Below are the code and all the weights of a small trained network. Each question names an input and a class and asks about switching units off, where a switched-off unit gives its printed mean instead of its output.

import numpy as np


def w(rows, s, z=0):
    codes = np.array(rows[::2]) - 128.0
    scale = np.full(codes.shape[1], s)
    scale[-1] = z or s
    return codes * scale


def f(y):
    return np.maximum(y, 0)


def log_softmax(a):
    a = a - a.max(-1, keepdims=True)
    return a - np.log(np.exp(a).sum(-1, keepdims=True))


def net(x, mask):
    res = np.array(x, float).reshape(1, 5) / 4 @ E
    y = f(res @ A[0][:, :-1].T + A[0][:, -1])
    res = res + np.where(mask, y, B[0][:, -1]) @ B[0][:, :-1]
    return log_softmax(res[-1] @ U[:, :-1].T + U[:, -1])


A, B = {}, {}
E = w([
[82,175,139,43,189,255],'x0',
[187,218,135,44,155,115],'x1',
[66,187,199,210,142,141],'x2',
[207,120,139,138,100,227],'x3',
[65,77,245,79,166,80],'x4',
],0.0099)
A[0] = w([
[126,62,113,93,131,143,251],'n1',
[184,169,63,126,121,166,151],'n2',
[139,193,157,152,112,111,210],'n3',
[104,140,89,111,152,136,72],'n4',
[152,164,69,142,131,137,78],'n5',
[146,106,137,167,114,252,118],'n6',
[154,99,118,194,98,117,185],'n7',
[132,72,129,69,127,125,49],'n8',
[69,134,88,191,114,131,185],'n9',
[32,126,117,146,153,76,179],'n10',
[96,149,200,138,159,109,57],'n11',
],0.02,0.0027)
B[0] = w([
[162,220,98,147,213,83,188],'n1',
[161,211,123,74,58,28,242],'n2',
[43,139,134,198,125,195,178],'n3',
[134,96,117,221,82,118,163],'n4',
[152,85,130,71,43,150,195],'n5',
[128,147,224,110,254,198,254],'n6',
[119,73,28,202,108,115,216],'n7',
[241,129,130,195,170,171,180],'n8',
[236,20,115,150,178,118,223],'n9',
[228,117,208,33,103,166,242],'n10',
[9,158,115,144,42,177,210],'n11',
],0.017,0.018)
U = w([
[188,116,255,161,246,195,203],'0',
[186,71,94,234,179,115,68],'1',
[142,198,168,151,184,110,49],'2',
[157,141,137,116,33,84,208],'3',
[80,113,143,128,187,77,4],'4',
[22,132,154,198,111,149,162],'5',
],0.0093,0.0039)

Each question gives the input, the list of numbers given to net, and the class t.
The units are the neurons (one row each of A and B). Each row of codes is followed by its name. A weight is (code - 128) times the scale printed after its matrix; where a second scale follows, it is the last column's (A, B and U).
mask holds one flag per neuron, in row order. A switched-off neuron (its flag False) gives its mean, the last column of its row in B, instead of its output. The means were averaged over made-up inputs and are rounded, as every weight is.
A unit's drop is (log p(t) with every unit on - log p(t) with that unit switched off) / (log p(t) with every unit on - log p(t) with every unit switched off).
The circuit of an input: a set's keep is (log p(t) with only the set's units on - log p(t) with every unit switched off) / (log p(t) with every unit on - log p(t) with every unit switched off). Starting from all 11 units, units are removed one at a time, each time the one whose removal leaves the highest keep (on an exact tie, the one counted first), for as long as the keep stays at least 0.8.
circuit, biggest first: the units of the circuit, biggest drop first
unit that matters most: the unit with the biggest drop
k most important neurons: the k neurons with the biggest drops, biggest first
drop of u: that unit's drop, to one decimal
input [-6,3,2,-5,-8], class 3: most important neuron : [n5]
input [8,4,-6,-8,0], class 1: circuit, biggest first : [n6; n8]
input [-7,7,5,-4,6], class 5: 2 most important neurons : [n11; n3]
input [0,-4,4,-3,-2], class 1: circuit, biggest first : [n6; n9]
input [8,5,2,2,5], class 5: circuit, biggest first : [n11; n10]
input [-3,-1,7,-5,7], class 3: 3 most important neurons : [n10; n11; n6]
input [-6,-1,-7,-7,-8], class 3: 3 most important neurons : [n2; n5; n6]
input [-8,0,-2,-5,0], class 1: 2 most important neurons : [n2; n6]
input [8,1,-6,-4,-2], class 2: circuit, biggest first : [n9; n10]
input [7,-3,-5,-6,-3], class 1: circuit, biggest first : [n6; n11]
input [5,0,2,-2,6], class 5: 4 most important neurons : [n11; n6; n2; n9]
input [1,-4,-6,6,-5], class 2: circuit, biggest first : [n2; n6; n10; n9]
input [3,1,-3,5,-5], class 2: 2 most important neurons : [n2; n6]
input [-8,-1,5,8,0], class 1: unit that matters most : n7
input [-5,-1,5,7,-2], class 1: 2 most important neurons : [n7; n10]
input [4,7,5,1,-4], class 3: 2 most important neurons : [n2; n5]
input [-2,5,1,-5,2], class 5: 3 most important neurons : [n6; n2; n9]
input [-8,3,1,1,4], class 5: 2 most important neurons : [n9; n2]
input [0,8,3,-3,2], class 5: drop of n1 : 0.0
input [8,5,6,1,4], class 5: circuit, biggest first : [n11]
input [2,-6,-2,-4,-6], class 1: drop of n9 : 0.1
input [-4,-1,8,-4,-4], class 1: drop of n6 : 0.9
input [3,6,-7,4,3], class 2: drop of n9 : 0.2
